Below is a small trained network, with its code and all its weights. Each question gives an input and a class and asks what happens when units are switched off, that is, made to give their printed mean instead of their output.

import numpy as np


def w(rows, s, z=0):
    codes = np.array(rows[::2]) - 128.0
    scale = np.full(codes.shape[1], s)
    scale[-1] = z or s
    return codes * scale


def f(y):
    return y / 2 * (1 + np.tanh(0.7978845608 * (y + 0.044715 * y**3)))


def log_softmax(a):
    a = a - a.max(-1, keepdims=True)
    return a - np.log(np.exp(a).sum(-1, keepdims=True))


def net(x, mask):
    res = np.array(x, float).reshape(1, 7) / 4 @ E
    y = f(res @ A[0][:, :-1].T + A[0][:, -1])
    res = res + np.where(mask, y, B[0][:, -1]) @ B[0][:, :-1]
    return log_softmax(res[-1] @ U[:, :-1].T + U[:, -1])


A, B = {}, {}
E = w([
[133,165,140,158,181,124,107],'x0',
[127,3,125,217,133,222,132],'x1',
[104,54,73,101,224,106,247],'x2',
[138,132,122,135,125,122,128],'x3',
[115,122,151,109,147,145,122],'x4',
[208,55,85,135,102,43,85],'x5',
[128,121,124,128,120,127,131],'x6',
],0.0076)
A[0] = w([
[60,85,130,106,136,86,163,82],'neuron 0',
[254,135,41,105,79,132,167,252],'neuron 1',
[125,152,150,113,118,132,81,32],'neuron 2',
[143,130,86,117,183,126,191,94],'neuron 3',
[125,191,73,121,131,195,157,227],'neuron 4',
[94,132,170,171,56,149,94,106],'neuron 5',
[174,164,149,134,88,162,84,81],'neuron 6',
[47,161,175,104,122,190,161,167],'neuron 7',
[115,181,129,68,116,49,123,78],'neuron 8',
[112,81,115,203,131,167,89,175],'neuron 9',
[160,79,147,141,100,165,69,63],'neuron 10',
],0.0096,0.0041)
B[0] = w([
[96,109,57,168,181,132,135,167],'neuron 0',
[137,133,155,72,220,138,87,254],'neuron 1',
[84,160,101,243,110,115,132,142],'neuron 2',
[45,128,49,162,243,148,95,194],'neuron 3',
[203,113,194,98,225,52,79,216],'neuron 4',
[73,72,23,149,186,50,221,204],'neuron 5',
[42,149,32,165,165,76,71,192],'neuron 6',
[218,129,115,119,186,27,61,250],'neuron 7',
[96,96,253,176,124,77,252,222],'neuron 8',
[155,149,247,85,106,42,197,236],'neuron 9',
[119,137,105,185,117,47,126,177],'neuron 10',
],0.0064,0.0056)
U = w([
[168,121,142,139,130,125,143,251],'0',
[133,104,215,170,113,111,223,65],'1',
[60,132,51,177,145,134,115,73],'2',
[167,97,154,114,139,134,87,154],'3',
[248,117,123,108,143,123,84,111],'4',
[172,131,127,120,122,142,134,201],'5',
[158,116,141,128,134,143,116,138],'6',
[199,164,94,125,60,234,137,2],'7',
],0.011,0.0053)

Each question gives the input, the list of numbers given to net, and the class t.
The units are the neurons (one row each of A and B). Each row of codes is followed by its name. A weight is (code - 128) times the scale printed after its matrix; where a second scale follows, it is the last column's (A, B and U).
mask holds one flag per neuron, in row order. A switched-off neuron (its flag False) gives its mean, the last column of its row in B, instead of its output. The means were averaged over made-up inputs and are rounded, as every weight is.
A unit's drop is (log p(t) with every unit on - log p(t) with that unit switched off) / (log p(t) with every unit on - log p(t) with every unit switched off).
The circuit of an input: a set's keep is (log p(t) with only the set's units on - log p(t) with every unit switched off) / (log p(t) with every unit on - log p(t) with every unit switched off). Starting from all 11 units, units are removed one at a time, each time the one whose removal leaves the highest keep (on an exact tie, the one counted first), for as long as the keep stays at least 0.8.
circuit, biggest first: the units of the circuit, biggest drop first
top k neurons: the k neurons with the biggest drops, biggest first
drop of u: that unit's drop, to one decimal
input [-4,5,-3,-5,5,-8,-1], class 4: circuit, biggest first => neuron 7
input [-3,-2,0,-4,2,-5,0], class 4: top 2 neurons => neuron 7; neuron 4
input [1,-5,1,6,-4,-8,4], class 4: circuit, biggest first => neuron 7; neuron 4
input [7,7,4,-6,2,7,-4], class 1: top 2 neurons => neuron 9; neuron 7
input [7,-8,-2,-7,-6,6,1], class 1: top 2 neurons => neuron 8; neuron 7
input [-6,7,4,-3,8,-7,4], class 3: top 4 neurons => neuron 7; neuron 8; neuron 4; neuron 5
input [1,8,-7,-1,-5,-5,7], class 1: top 3 neurons => neuron 9; neuron 5; neuron 3
input [6,-1,-7,-7,0,-8,1], class 4: top 3 neurons => neuron 7; neuron 4; neuron 3
input [0,1,7,2,-2,-7,0], class 2: top 2 neurons => neuron 3; neuron 0
input [4,6,-7,4,-4,-5,3], class 2: top 4 neurons => neuron 6; neuron 5; neuron 8; neuron 10
input [-7,-1,7,7,-3,5,-3], class 2: circuit, biggest first => neuron 3; neuron 9
input [-6,-1,4,-3,7,-6,0], class 3: circuit, biggest first => neuron 7; neuron 4
input [-7,5,3,-7,3,-7,2], class 4: top 3 neurons => neuron 7; neuron 8; neuron 4
input [-6,6,8,5,3,-6,-1], class 2: circuit, biggest first => neuron 3
input [-6,4,7,4,0,-3,1], class 2: top 3 neurons => neuron 3; neuron 0; neuron 8
input [5,-8,6,-5,-6,4,0], class 1: top 3 neurons => neuron 8; neuron 7; neuron 6
input [4,6,-6,-3,0,-2,1], class 1: top 2 neurons => neuron 9; neuron 3
input [-3,2,-8,1,7,3,4], class 2: top 2 neurons => neuron 6; neuron 5
input [-6,-5,8,0,-6,-6,-2], class 2: top 3 neurons => neuron 3; neuron 0; neuron 9
input [3,8,0,-8,8,-1,1], class 1: circuit, biggest first => neuron 9
input [7,3,8,-1,4,-3,-5], class 2: drop of neuron 0 => 0.2
input [3,3,7,5,0,3,0], class 2: drop of neuron 3 => 0.8
input [-7,-8,-7,2,-2,-5,0], class 1: drop of neuron 8 => 1.7
input [1,-8,-4,-6,7,4,4], class 1: drop of neuron 8 => 0.9
